Here is a tiny trained network, its code and every weight. The questions are about switching its units off for an input and a class, where a switched-off unit gives its printed mean instead of its output.

import numpy as np


def w(rows, s, z=0):
    codes = np.array(rows[::2]) - 128.0
    scale = np.full(codes.shape[1], s)
    scale[-1] = z or s
    return codes * scale


def norm(h):
    return h / np.sqrt((h * h).mean(-1, keepdims=True) + 1e-5)


def f(y):
    return np.maximum(y, 0)


def log_softmax(a):
    a = a - a.max(-1, keepdims=True)
    return a - np.log(np.exp(a).sum(-1, keepdims=True))


def net(x, mask):
    res = np.array(x, float).reshape(1, 8) / 4 @ E
    u = 0
    for l in range(2):
        y = f(norm(res) @ A[l][:, :-1].T + A[l][:, -1])
        res = res + np.where(mask[u : u + 12], y, B[l][:, -1]) @ B[l][:, :-1]
        u += 12
    return log_softmax(norm(res)[-1] @ U[:, :-1].T + U[:, -1])


A, B = {}, {}
E = w([
[127,128,130,129],'x0',
[126,123,125,131],'x1',
[152,132,19,1],'x2',
[127,126,128,132],'x3',
[3,240,120,95],'x4',
[131,130,130,124],'x5',
[128,128,126,126],'x6',
[97,71,204,16],'x7',
],0.006)
A[0] = w([
[233,40,90,141,182],'L0N1',
[155,105,200,226,101],'L0N2',
[82,157,48,122,2],'L0N3',
[84,157,73,121,39],'L0N4',
[132,202,82,254,113],'L0N5',
[52,113,201,183,93],'L0N6',
[242,26,192,195,111],'L0N7',
[193,138,6,200,102],'L0N8',
[222,30,185,123,80],'L0N9',
[134,138,76,71,69],'L0N10',
[116,164,107,181,53],'L0N11',
[163,50,188,120,47],'L0N12',
],0.009,0.005)
B[0] = w([
[215,88,162,175,254],'L0N1',
[138,204,72,96,195],'L0N2',
[151,194,101,160,150],'L0N3',
[138,200,116,143,149],'L0N4',
[86,133,53,62,211],'L0N5',
[148,85,191,108,188],'L0N6',
[86,249,78,137,242],'L0N7',
[161,115,211,195,221],'L0N8',
[73,64,104,69,211],'L0N9',
[88,124,73,157,165],'L0N10',
[128,89,104,91,146],'L0N11',
[56,65,149,103,167],'L0N12',
],0.019,0.0068)
A[1] = w([
[150,136,115,143,106],'L1N1',
[124,78,139,120,77],'L1N2',
[133,32,136,97,8],'L1N3',
[72,95,100,102,39],'L1N4',
[133,86,151,161,176],'L1N5',
[126,174,147,161,56],'L1N6',
[99,127,117,116,73],'L1N7',
[131,139,124,138,55],'L1N8',
[154,137,137,156,153],'L1N9',
[140,76,103,115,1],'L1N10',
[51,145,119,105,176],'L1N11',
[134,137,253,155,163],'L1N12',
],0.017,0.0023)
B[1] = w([
[94,111,120,124,156],'L1N1',
[138,190,112,139,154],'L1N2',
[122,202,54,162,176],'L1N3',
[60,124,183,87,196],'L1N4',
[171,136,169,110,170],'L1N5',
[119,140,61,85,158],'L1N6',
[115,117,158,128,166],'L1N7',
[107,120,107,151,135],'L1N8',
[104,117,153,99,164],'L1N9',
[118,158,77,149,149],'L1N10',
[155,52,183,147,254],'L1N11',
[253,110,132,172,200],'L1N12',
],0.022,0.0088)
U = w([
[102,161,44,139,190],'0',
[62,34,212,80,145],'1',
[250,66,186,166,1],'2',
],0.012,0.001)

Each question gives the input, the list of numbers given to net, and the class t.
The units are the neurons (one row each of A and B). Each row of codes is followed by its name. A weight is (code - 128) times the scale printed after its matrix; where a second scale follows, it is the last column's (A, B and U).
mask holds one flag per neuron, layer by layer. A switched-off neuron (its flag False) gives its mean, the last column of its row in B, instead of its output. The means were averaged over made-up inputs and are rounded, as every weight is.
A unit's drop is (log p(t) with every unit on - log p(t) with that unit switched off) / (log p(t) with every unit on - log p(t) with every unit switched off).
most important unit: the unit with the biggest drop
top k neurons: the k neurons with the biggest drops, biggest first
k most important neurons of layer l: the k neurons of layer l with the biggest drops, biggest first
drop when u is switched off: that unit's drop, to one decimal
input [-3,-7,-6,8,5,2,-1,0], class 1: 4 most important neurons of layer 0 => L0N1, L0N8, L0N5, L0N2
input [0,-8,-7,1,-4,8,-6,1], class 1: top 4 neurons => L0N9, L0N12, L1N11, L0N6
input [-3,-4,1,8,-6,-5,1,2], class 0: most important unit => L0N1
input [-8,6,-2,8,3,-4,-2,8], class 2: 2 most important neurons of layer 0 => L0N5, L0N7
input [2,1,0,-4,-2,-3,4,1], class 1: top 2 neurons => L0N7, L0N9
input [-1,8,-8,0,7,1,0,3], class 2: top 2 neurons => L1N12, L0N6
input [-4,-6,5,-3,4,4,-2,1], class 1: 3 most important neurons of layer 1 => L1N12, L1N3, L1N11
input [6,-4,1,1,3,-3,-2,-4], class 0: 3 most important neurons of layer 1 => L1N12, L1N5, L1N4
input [0,-5,-2,-4,-5,-6,-3,4], class 1: top 2 neurons => L0N9, L0N7
input [8,-8,0,-4,7,2,-5,5], class 2: top 2 neurons => L0N5, L0N9
input [3,-7,-2,-2,-3,-1,6,1], class 1: top 3 neurons => L0N9, L0N12, L0N7
input [-7,-2,-2,5,-6,-7,-6,6], class 1: top 2 neurons => L0N7, L0N9
input [-3,-5,2,4,2,-2,1,-3], class 0: top 2 neurons => L0N9, L0N3
input [-2,-3,-2,-7,6,3,-3,6], class 2: top 2 neurons => L0N5, L1N12
input [-8,4,3,5,-8,1,3,8], class 0: most important unit => L1N3
input [-4,-1,-3,2,8,4,-4,3], class 2: 2 most important neurons of layer 0 => L0N5, L0N9
input [-5,1,0,6,-7,-3,5,2], class 1: top 3 neurons => L0N7, L0N9, L0N12
input [4,-8,-2,5,-6,-5,0,1], class 1: drop when L1N3 is switched off => 0.2
